data = [[-297, -180, -119, -178, -269, -414, 224, 468, 323, 224, -205, 90, 538, 31, 485], [-85, 144, -29, 185, 67, 147, 297, 247, 10, -677, 16, 220, 520, 99, 516], [-78, -480, 433, 22, 45, -189, -411, -493, -539, 58, -433, -167, -281, -123, -482], [330, -12, -286, 142, 257, 126, -228, -124, 34, -13, 415, -61, -374, -23, -194], [-178, -272, -197, 145, -9, -191, -347, -279, -170, 398, -58, -217, -502, 8, -418], [-76, 243, -153, 4, -97, 169, -322, -690, -347, 181, 181, -254, -348, -14, -615], [-455, -80, 121, -411, -464, -100, 71, 300, 71, 580, -343, -149, 0, -386, 278], [-416, -230, 390, -173, -210, -103, 422, 183, -181, -381, -429, 56, 798, -200, 548], [-368, 195, -125, -486, -127, 148, -182, 199, 480, 206, 70, -313, -315, 206, 135], [21, -273, 67, 359, 40, 152, 413, 620, -38, -558, -186, 272, 508, -127, 656], [-587, 46, 292, -655, -344, -41, -518, -558, -203, 919, -152, -553, -938, -386, -659], [-87, -421, 226, -108, -268, -285, 162, -81, -387, 386, -437, -269, 187, -292, -35]]
The entry just right of the smallest entry -> -386
The entry just left of -286? -12
The entry just left of 169? -97
The entry just right of -170 -> 398
The entry just right of the largest entry? -152
The entry just left of -35? -292
The minimum: -938
The entry just left of the smallest entry -> -553
The 3rd smallest entry? -677
The entry just left of -167? -433
The 2nd smallest entry -> -690
The entry just right of -539? 58
The entry just right of -217 is -502
The entry just left of the largest entry is -203
The largest entry: 919

[129, 229, 154, 117, 149, 164, 86, 75, 40, 190]
Which number is the 2nd-last entry?
A: 40
Which number is the entry just left of 117?
A: 154
The first entry from the right is 190
The entry just right of 117 is 149
The entry just left of 75: 86

2.7,11.6,7.1,4.7,0.9,3.3,10.7,8.1,-3.6,15.0,15.7,-10.0,8.1,3.3,-2.2
0.7,10.0,5.8,1.7,-3.5,12.3,4.2,8.7,3.0,15.6,8.7,-19.1,3.9,2.6,-0.2
13.0,6.6,7.5,4.6,7.3,3.3,10.2,5.5,8.9,-3.2,5.0,1.4,5.0,11.3,16.0
9.3,12.7,13.6,16.3,6.2,14.7,13.3,10.0,1.6,19.2,14.2,21.9,16.6,6.3,0.1
18.3,5.5,6.5,12.0,6.8,7.8,6.9,10.3,17.9,-8.4,-1.9,13.0,8.7,12.6,22.1
The bottom-left entry?
Answer: 18.3
The fourth entry in reading order is 4.7
The bottom entry of the column that holds the largest entry is 22.1
The entry just right of 10.2?
Answer: 5.5
The entry just right of 13.3 -> 10.0
The 1st entry in reading order is 2.7
The entry directly above the centre entry?
Answer: 8.7
The smallest entry in the first column: 0.7
The entry directly below 16.6?
Answer: 8.7
The entry directly below -10.0?
Answer: -19.1
The second largest entry?
Answer: 21.9
The entry directly above 4.6?
Answer: 1.7
The first entry on the diagonal from the top-right corner?
Answer: -2.2
The top entry of the column that holds the smallest entry?
Answer: -10.0
The entry directly below 12.7?
Answer: 5.5
The smallest entry in the last row?
Answer: -8.4
The entry just left of -19.1: 8.7
The entry directly above 16.6?
Answer: 5.0
The 2nd entry from the end, reading row by row?
Answer: 12.6
The entry directly above 22.1: 0.1
The entry just left of 4.6?
Answer: 7.5
The second entry on the diagonal from the top-right corner is 2.6
The entry directly above 12.0 -> 16.3
The bottom entry of the column that holds the smallest entry: 13.0
The entry just right of 7.8: 6.9
The 3rd largest entry?
Answer: 19.2
The second entry on the main diagonal?
Answer: 10.0
The entry just right of 3.0?
Answer: 15.6
The entry just right of 7.5?
Answer: 4.6
The entry directly below 4.2?
Answer: 10.2

arr =
array([[-12,  -4, -12, -16,  60,   0,  -4, -36,  26,  60, -10],
       [  6,  -5,  -4,  28, -26, -22, -19,  46,  -7, -26, -19],
       [  1, -11, -17,  30,   7, -40, -31,  34,  12,   7, -41]])
Rows and columns are numbered from 1.
The entry at row 3, column 1 is 1
The entry in row 1 and column 1 is -12
The entry in the bottom-right corner -> -41
The entry in row 1 and column 3: -12
Find the entry in the top-right corner.
Answer: -10
The entry directly below the centre entry: -40
Find the centre entry.
Answer: -22
The entry at row 3, column 2 -> -11
Find the entry directly above the smallest entry.
Answer: -19
Find the entry directly above 34.
Answer: 46
The entry just left of -40 is 7
Find the entry at row 1, column 2.
Answer: -4
The entry at row 2, column 2: -5
The entry just right of 46 is -7

[[ 11 -30 -50  12  -6   0  27   6 -20]
 [ 19  10 -34 -57  25  13  25  46 -29]]
Counting starts at 1.
The top-right entry: -20
Read off the entry in row 1 and column 3.
A: -50
Read off the entry just left of -50.
A: -30
Read off the entry in the bottom-left corner.
A: 19
Read off the top entry of the column that holds the smallest entry.
A: 12
Read off the entry just left of 46.
A: 25
The top entry of the column that holds the largest entry is 6
Read off the entry just left of -29.
A: 46

[-12 -41  -3  -6   2  28   1  52  48 -36  12  27]
The entry just right of -6 -> 2
The entry just right of 12: 27
The entry just right of the smallest entry is -3
The entry just right of -36: 12

X = array([ -7, -13, -35, -22, -41,   7,  50])
Find the smallest entry.
-41
The entry just right of -41 is 7
The entry just left of -22: -35
